Below are the code and all the weights of a small trained network. Each question names an input and a class and asks about switching units off, where a switched-off unit gives its printed mean instead of its output.

import numpy as np


def w(rows, s, z=0):
    codes = np.array(rows[::2]) - 128.0
    scale = np.full(codes.shape[1], s)
    scale[-1] = z or s
    return codes * scale


def norm(h):
    return h / np.sqrt((h * h).mean(-1, keepdims=True) + 1e-5)


def f(y):
    return np.maximum(y, 0)


def log_softmax(a):
    a = a - a.max(-1, keepdims=True)
    return a - np.log(np.exp(a).sum(-1, keepdims=True))


def net(x, mask):
    res = np.array(x, float).reshape(1, 7) / 4 @ E
    u = 0
    for l in range(3):
        y = f(norm(res) @ A[l][:, :-1].T + A[l][:, -1])
        res = res + np.where(mask[u : u + 10], y, B[l][:, -1]) @ B[l][:, :-1]
        u += 10
    return log_softmax(norm(res)[-1] @ U[:, :-1].T + U[:, -1])


A, B = {}, {}
E = w([
[112,142,154,230,112],'x0',
[154,113,48,192,136],'x1',
[43,183,64,137,176],'x2',
[149,162,177,119,254],'x3',
[31,36,92,142,174],'x4',
[106,160,88,102,105],'x5',
[175,83,153,151,159],'x6',
],0.011)
A[0] = w([
[136,200,157,158,33,29],'L0N1',
[111,59,129,98,87,34],'L0N2',
[189,148,150,131,126,106],'L0N3',
[190,117,169,40,152,127],'L0N4',
[95,127,17,122,143,37],'L0N5',
[94,159,167,34,157,1],'L0N6',
[195,137,163,64,109,29],'L0N7',
[105,158,3,105,117,51],'L0N8',
[107,158,168,4,180,71],'L0N9',
[163,92,145,113,115,118],'L0N10',
],0.015,0.0078)
B[0] = w([
[120,231,51,178,2,218],'L0N1',
[76,48,137,114,61,176],'L0N2',
[177,113,116,175,87,194],'L0N3',
[185,142,210,71,153,249],'L0N4',
[184,116,92,75,200,231],'L0N5',
[72,163,149,99,171,177],'L0N6',
[190,127,154,187,190,187],'L0N7',
[129,163,60,36,208,253],'L0N8',
[49,176,232,93,112,239],'L0N9',
[148,91,88,102,106,187],'L0N10',
],0.011,0.0051)
A[1] = w([
[176,95,135,178,65,72],'L1N1',
[121,106,85,118,42,118],'L1N2',
[18,131,54,92,143,58],'L1N3',
[110,16,176,117,224,111],'L1N4',
[136,108,111,203,76,1],'L1N5',
[133,66,94,196,182,17],'L1N6',
[123,7,107,68,77,32],'L1N7',
[102,133,163,91,112,26],'L1N8',
[158,132,68,134,188,28],'L1N9',
[52,2,41,76,51,130],'L1N10',
],0.01,0.0048)
B[1] = w([
[109,124,115,95,158,184],'L1N1',
[111,133,142,130,86,197],'L1N2',
[248,125,111,122,136,229],'L1N3',
[106,163,126,166,80,240],'L1N4',
[98,112,91,103,141,157],'L1N5',
[82,176,183,143,162,168],'L1N6',
[81,54,160,120,86,184],'L1N7',
[109,140,138,126,120,143],'L1N8',
[148,48,109,108,178,168],'L1N9',
[150,63,133,85,105,253],'L1N10',
],0.012,0.0054)
A[2] = w([
[157,82,94,134,85,96],'L2N1',
[125,135,134,114,124,88],'L2N2',
[101,171,145,151,78,164],'L2N3',
[144,87,161,125,161,120],'L2N4',
[216,123,158,115,139,1],'L2N5',
[110,117,139,251,193,58],'L2N6',
[109,173,33,128,128,153],'L2N7',
[89,132,145,166,145,77],'L2N8',
[134,101,148,173,177,87],'L2N9',
[59,172,172,93,114,49],'L2N10',
],0.014,0.0078)
B[2] = w([
[72,165,163,118,116,189],'L2N1',
[116,125,152,131,126,130],'L2N2',
[107,140,71,182,121,222],'L2N3',
[120,160,102,170,112,180],'L2N4',
[248,66,240,191,105,159],'L2N5',
[65,36,114,242,185,205],'L2N6',
[182,129,44,147,154,254],'L2N7',
[150,97,116,143,147,154],'L2N8',
[79,128,142,174,112,166],'L2N9',
[42,159,131,121,147,173],'L2N10',
],0.011,0.0061)
U = w([
[165,196,64,191,30,99],'0',
[94,13,132,93,48,69],'1',
[159,103,37,65,219,194],'2',
[58,190,202,79,172,250],'3',
[83,72,136,229,176,160],'4',
[252,120,219,167,98,19],'5',
],0.023,0.0023)

Each question gives the input, the list of numbers given to net, and the class t.
The units are the neurons (one row each of A and B). Each row of codes is followed by its name. A weight is (code - 128) times the scale printed after its matrix; where a second scale follows, it is the last column's (A, B and U).
mask holds one flag per neuron, layer by layer. A switched-off neuron (its flag False) gives its mean, the last column of its row in B, instead of its output. The means were averaged over made-up inputs and are rounded, as every weight is.
A unit's drop is (log p(t) with every unit on - log p(t) with that unit switched off) / (log p(t) with every unit on - log p(t) with every unit switched off).
The circuit of an input: a set's keep is (log p(t) with only the set's units on - log p(t) with every unit switched off) / (log p(t) with every unit on - log p(t) with every unit switched off). Starting from the 12 units with the biggest drops (on a tie, the unit counted first), units are removed one at a time, each time the one whose removal leaves the highest keep (on an exact tie, the one counted first), for as long as the keep stays at least 0.8.
circuit, biggest first: the units of the circuit, biggest drop first
top k neurons: the k neurons with the biggest drops, biggest first
top k neurons in layer l: the k neurons of layer l with the biggest drops, biggest first
drop of u: that unit's drop, to one decimal
input [-5,-3,-3,2,-2,5,-2], class 3: circuit, biggest first	(L0N9)
input [8,2,-8,-8,-8,-6,7], class 0: circuit, biggest first	(L0N1; L0N4)
input [-2,8,1,2,-3,-5,7], class 4: top 3 neurons in layer 1	(L1N3; L1N10; L1N6)
input [-5,6,-2,4,6,-1,3], class 4: circuit, biggest first	(L0N8; L1N4)
input [-8,-8,-4,-6,-7,8,1], class 5: top 2 neurons	(L0N7; L0N4)
input [6,6,-4,8,-2,2,-5], class 4: top 2 neurons	(L2N6; L0N4)
input [4,-8,-1,0,-4,-5,-8], class 0: top 2 neurons	(L0N1; L2N3)
input [2,3,-6,-2,1,1,-3], class 1: top 2 neurons	(L1N10; L0N2)
input [-8,5,-4,-4,-5,5,-6], class 2: top 2 neurons	(L0N8; L1N4)
input [-5,3,2,8,4,2,-8], class 3: top 2 neurons	(L0N9; L0N6)
input [-5,0,7,-7,-5,2,-8], class 2: top 2 neurons in layer 0	(L0N8; L0N5)
input [8,7,-4,-3,-3,-3,7], class 4: top 2 neurons	(L2N6; L1N3)
input [-8,4,-2,-2,4,3,6], class 1: top 2 neurons	(L0N2; L1N7)
input [-1,1,5,-2,-4,8,-4], class 2: circuit, biggest first	(L0N8)
input [8,-2,0,0,-4,-6,-3], class 0: drop of L0N1	0.4
input [-7,-6,7,-6,0,-1,7], class 3: drop of L0N9	0.2
input [6,7,6,0,-1,-3,-4], class 2: drop of L0N8	0.1
